[-37  24  11 -81 -17   2 -22  16   9 -17   2  -5  -9 -13  19 -26 -19  -3
   0 -36  13  -3  21   5 -14  19 -21   7  20 -28  13  31   7  -8  15   2
  15   4  -2   1 -15   6   1 -38 -41   4 -10  -1 -64]  (70) & (268)
[-22  -4  25 -41 -44   8  -9   8   1  -7  -3 -12 -16  -2  12 -30 -13 -18
  -3  -7  16  -6   7  -3 -16   2   7   1  16  -2   3 -32  14  -3 -11   3
   1  -1   4   0   1   1  -3 -13 -14  -9   2  -4 -52]  (70) & (268)
[ -8  28 -32   0  45  -9 -10   9  47  -2   2  -9  -5  -2   8  24  -9  37
   5  24 -94  28 -14 -16   1   1  10  26  -6   8  10  38  -5 -10  38   0
  10   6  -5  -5   1   5   7 -42   6  12 -11   1  19]  (67) & (271)
[  -7  -14    3 -107   10   -1   15   13   38   -4   15   49  -13  -11
    3    3  -15    9   11  -39   -8    4   -1  -15   -4   20  -24  -18
  -21   -7    6   -1  -20  -12   40   15   25   -8   18   12  -42   10
   15  -34  -14    5  -13   22  -25]  (70) & (271)
[-13  11  16 -84  -1  13 -15   8  43 -19  12  31 -21  -3   8 -20 -15  -5
   8 -26   6  -4  -8  -7  -8  33 -11 -20  -9 -10  -9   9  -2 -31  27  -1
  15   6  40   5  -8  -4  -9 -34 -19   5   8  26 -43]  (70) & (268)
[  1  17   4 -36  13 -11 -20   3  32 -18  10  19   3   7  -5   5  -3   1
  -3  -2   4  27 -11 -23   7  31 -22   4 -12   1   4  12 -18  -8  26   4
  10   1 -12   0  -6   2   9 -45 -14  -3   3 -10  34]  (67) & (268)
[-18  28  11 -42 -52  24 -14   6  -2 -29  -7 -31 -14  37   1 -53  -4 -23
   3   2   9 -10  11  -9  -2   0  51  16  24 -16 -20  13  19   6  29   1
  18 -10   3  10   4  -9 -13 -21 -10  30  17  10 -66]  (73) & (268)
[ -3  36  10 -28  22  -2  22   5  29   4   8   8  -1  21  11 -17  12   5
 -13  14  -2  10  -2 -10  15   7  49   1   1 -19   3  -6 -12   4  40   8
   2  -4  28   3  -4   0  -3  19   9  28   7   7 -28]  (68) & (271)
[ 15  27  20 -40  19  -5 -19  15  26 -23  -2  31  -8   4  -8  -5  -7   0
   6 -38 -15  -1   6 -22  28  11 -24   0  -3   6  14  39  -6   4  36  -3
  12   6   7  -6  14   3  -6 -22  -6 -18  -1  -5 -21]  (65) & (268)
[-25  28   5 -45 -24   5   5  22  54 -12  -3 -40  -8  13  13  44   6  15
   7 -42   0  -6   2  15 -13   5 -42  17 -17  -8  -7  27  -6   5  15  -6
  31   0 -20  -9  14 -10 -18 -31   3  23   2 -11 -66]  (73) & (271)
[ -5  39  31   4  34  -6 -26 -15  48 -15  12   7  -1   0   7  19   7   2
   3 -20 -25   5 -15 -26   4  -3  10  21 -10  42  23  45  -6   4  62   4
  18   3   3 -13   6  11  12 -26 -25   9   5 -17  21]  (65) & (271)
[ 14   8   7   3   3  13   5  -7  46 -11  13   1  -4 -32   7  29 -10  -6
   1   3 -16   1 -20 -26 -20   5  15 -17 -28  19  -2  11  17   5  38   1
   5   8   8  -6 -27 -18   8  -3   4   9   0   0  10]  (65) & (271)
[ -5  48  -7  27 -28   2 -19 -16  20 -11  13 -52 -59   6   1 -10   0   6
  -2  23  -2   9  -9  -7   3  -4  32  27 -27  -4   2   0  -3   0  16  12
  -3  -5   5 -11  15   2 -14 -26   0 -14   4  -8  13]  (67) & (268)
[ -15    6   33 -110  -15    1   15   16   59    3    5   36   -3    6
    0  -32  -12   -4   -3   -2   -8    9   17    0   12   48   20    4
   20    6    6  -49    9  -12   62   14   11    5   14    5  -19   24
    2   -5  -17   25   -1   20  -28]  (70) & (271)
[-10   2   5 -39  -5   8  -9 -10  -4 -13  13  -2 -11   1   5 -25  -5 -10
 -11   5  -1   9   4  -6   0   7  37   2   6  -8  -1 -17   0  -9  10   2
  -2  -2   8  -2 -11  -3  -5  -6 -47  -2  -9   8 -11]  (70) & (271)
[ -1  31  22 -31  20   4 -19 -10  33 -26 -16  38   0 -34  -1   1  -8   9
   8 -58  -4  -6 -11 -11  18  -9  -1 -31  -9   0   9  24  10   1  32  -1
  22   0  -2 -15   8 -19   3 -41 -17 -15   8 -36 -33]  (65) & (271)
[ -7  46   6 -35  -8  -4  18   1  34 -17 -11 -13  -2  10 -11 -11   5   8
 -40 -28 -11  -2   0 -17   2  -5  -5   7   2  13   6  50  -9  36  52  -2
  47  -2   0  -6  -4  -2 -33 -35 -10   4  -1 -14  -7]  (67) & (268)
[-15   5  21 -34 -45   2 -21   1  16 -17  -5 -29   8   5  24 -36  -5   4
 -18  13 -11  42   7 -10   7   1  43  15  19   7   4   5  14   4  51  -5
   5  28  34  -7  -1   6 -23 -13 -11   4 -11  -5 -33]  (70) & (271)
[  5   4 -11   8  13   7   7  -2  31 -20  13 -30 -14   3  11  12   1  28
   3  15 -14  17 -18 -10  16 -11  -9  11   2   6   3  33   8  10  40  -2
   8  -3  -1 -10 -25   9 -13  10   1   6  39  -8 -16]  (65) & (268)
[-10  18   4 -27  -4  10 -17  -6  15 -13   2  -1 -15   7   7 -32  16   0
  -4  17   4   0  -3 -14  -1  -8  51   2  -1   9  16 -10   0   2  43   0
  20   3   4 -12  24   6  -5 -26  -5 -10   1  -3 -17]  (73) & (271)
[  0  15  30 -14   1  21  -7 -12  36 -19   6  -8  -3  -9   8  -8 -14   4
  -1 -30   0 -22  21 -12   9 -11  17  -6  -9  19   5  22   9  -1  34  -9
  10  -2   2 -16  -5  -1  -5  -5  -5  -7  23 -12   2]  (65) & (268)
[-14  77 -33 -69 -16  -7  16  16  27   3   6  17  30   6   5  -9  -3  -3
  15  16 -23  10  11  -9   6  14   1  10 -36 -30  20   6  -7 -13  36  23
  24   1   0   3   1  12   4 -18  -5  20  15   5 -19]  (70) & (271)
[-23  45  19  22 -25  -5  13   6  35  25 -10 -42  10  23   8 -18   7 -13
 -12  60  -1  14  -4   3   9   1  37  23   3 -11  27  -8  19  -3  65  -7
  21  -5  -9 -10  21  -3 -22  -7 -15  24  -6 -19  -6]  (73) & (271)
